Below is a small trained network, with its code and all its weights. Each question gives an input and a class and asks what happens when units are switched off, that is, made to give their printed mean instead of their output.

import numpy as np


def w(rows, s, z=0):
    codes = np.array(rows[::2]) - 128.0
    scale = np.full(codes.shape[1], s)
    scale[-1] = z or s
    return codes * scale


def norm(h):
    return h / np.sqrt((h * h).mean(-1, keepdims=True) + 1e-5)


def f(y):
    return np.maximum(y, 0)


def log_softmax(a):
    a = a - a.max(-1, keepdims=True)
    return a - np.log(np.exp(a).sum(-1, keepdims=True))


def net(x, mask):
    res = np.array(x, float).reshape(1, 4) / 4 @ E
    u = 0
    for l in range(4):
        y = f(norm(res) @ A[l][:, :-1].T + A[l][:, -1])
        res = res + np.where(mask[u : u + 6], y, B[l][:, -1]) @ B[l][:, :-1]
        u += 6
    return log_softmax(norm(res)[-1] @ U[:, :-1].T + U[:, -1])


A, B = {}, {}
E = w([
[215,237,194,99],'x0',
[79,254,169,148],'x1',
[37,48,212,153],'x2',
[38,108,129,2],'x3',
],0.0042)
A[0] = w([
[192,136,50,152,3],'0.n1',
[145,127,149,2,56],'0.n2',
[157,185,126,95,70],'0.n3',
[138,63,138,23,79],'0.n4',
[23,117,146,135,68],'0.n5',
[173,55,232,224,73],'0.n6',
],0.0083,0.0029)
B[0] = w([
[156,124,28,148,190],'0.n1',
[150,80,207,119,227],'0.n2',
[146,202,139,147,197],'0.n3',
[144,55,158,97,235],'0.n4',
[78,150,60,94,229],'0.n5',
[154,161,197,247,254],'0.n6',
],0.013,0.0034)
A[1] = w([
[33,114,113,153,57],'1.n1',
[202,110,158,130,154],'1.n2',
[188,67,48,173,163],'1.n3',
[6,138,98,131,2],'1.n4',
[203,136,24,133,28],'1.n5',
[149,103,111,72,164],'1.n6',
],0.011,0.0018)
B[1] = w([
[69,193,105,119,213],'1.n1',
[47,142,59,84,239],'1.n2',
[136,64,66,195,255],'1.n3',
[30,117,27,75,225],'1.n4',
[225,75,7,120,234],'1.n5',
[126,99,186,195,198],'1.n6',
],0.011,0.0041)
A[2] = w([
[115,115,95,141,63],'2.n1',
[48,198,100,89,58],'2.n2',
[181,54,201,7,25],'2.n3',
[185,220,134,62,5],'2.n4',
[127,83,115,130,91],'2.n5',
[83,116,162,119,132],'2.n6',
],0.012,0.0022)
B[2] = w([
[135,100,157,111,181],'2.n1',
[88,137,35,88,251],'2.n2',
[13,128,251,85,253],'2.n3',
[234,163,192,40,199],'2.n4',
[149,112,152,98,186],'2.n5',
[123,136,86,133,200],'2.n6',
],0.016,0.0044)
A[3] = w([
[90,190,173,251,184],'3.n1',
[164,106,158,50,193],'3.n2',
[170,71,80,133,1],'3.n3',
[127,205,79,70,179],'3.n4',
[158,62,95,113,56],'3.n5',
[93,18,201,104,182],'3.n6',
],0.012,0.0019)
B[3] = w([
[153,6,170,126,234],'3.n1',
[188,178,158,84,205],'3.n2',
[179,173,82,121,197],'3.n3',
[127,42,150,62,236],'3.n4',
[148,169,99,165,187],'3.n5',
[82,239,155,195,253],'3.n6',
],0.017,0.0055)
U = w([
[20,114,40,62,145],'0',
[208,151,160,37,141],'1',
[86,155,99,218,88],'2',
[134,163,122,137,1],'3',
[163,36,195,194,161],'4',
[35,174,214,130,168],'5',
[212,111,5,162,147],'6',
],0.014,0.0085)

Each question gives the input, the list of numbers given to net, and the class t.
The units are the neurons (one row each of A and B). Each row of codes is followed by its name. A weight is (code - 128) times the scale printed after its matrix; where a second scale follows, it is the last column's (A, B and U).
mask holds one flag per neuron, layer by layer. A switched-off neuron (its flag False) gives its mean, the last column of its row in B, instead of its output. The means were averaged over made-up inputs and are rounded, as every weight is.
A unit's drop is (log p(t) with every unit on - log p(t) with that unit switched off) / (log p(t) with every unit on - log p(t) with every unit switched off).
The circuit of an input: a set's keep is (log p(t) with only the set's units on - log p(t) with every unit switched off) / (log p(t) with every unit on - log p(t) with every unit switched off). Starting from the 12 units with the biggest drops (on a tie, the unit counted first), units are removed one at a time, each time the one whose removal leaves the highest keep (on an exact tie, the one counted first), for as long as the keep stays at least 0.8.
units of the circuit, in order: the units of the circuit, biggest drop first
unit that matters most: the unit with the biggest drop
k most important neurons: the k neurons with the biggest drops, biggest first
top k neurons in layer l: the k neurons of layer l with the biggest drops, biggest first
drop of u: that unit's drop, to one decimal
input [3,-7,2,0], class 5: unit that matters most : 0.n4
input [6,1,-1,5], class 5: units of the circuit, in order : (0.n2 3.n6)
input [-6,0,1,-7], class 4: units of the circuit, in order : (0.n6 3.n1)
input [2,-8,-8,6], class 5: 4 most important neurons : (0.n2 0.n4 2.n3 3.n6)
input [-7,-3,0,-5], class 6: 3 most important neurons : (2.n3 0.n2 3.n3)
input [-8,0,1,-6], class 4: 3 most important neurons : (0.n6 3.n1 1.n5)
input [4,6,0,-5], class 1: top 2 neurons in layer 1 : (1.n3 1.n6)
input [-8,-8,-1,5], class 2: top 2 neurons in layer 1 : (1.n3 1.n6)
input [1,-8,-8,4], class 6: 2 most important neurons : (0.n1 1.n3)
input [5,7,4,5], class 0: top 2 neurons in layer 1 : (1.n4 1.n5)
input [-2,-4,3,1], class 2: 2 most important neurons : (0.n4 2.n3)
input [4,-2,8,0], class 4: 3 most important neurons : (0.n6 3.n1 2.n3)
input [6,2,4,0], class 1: 3 most important neurons : (1.n3 1.n6 2.n4)
input [1,-2,1,-2], class 4: units of the circuit, in order : (0.n6)
input [-8,2,-1,-5], class 6: 2 most important neurons : (2.n3 0.n2)
input [-8,-6,1,2], class 2: top 2 neurons in layer 2 : (2.n3 2.n2)
input [-2,2,-3,6], class 5: drop of 0.n2 : 0.9
input [6,-5,-6,1], class 6: drop of 0.n1 : 0.9
input [5,-2,8,-1], class 4: drop of 3.n1 : 0.2
input [8,0,5,-8], class 4: units of the circuit, in order : (3.n1)
input [4,-2,6,1], class 4: 3 most important neurons : (0.n6 3.n1 2.n3)
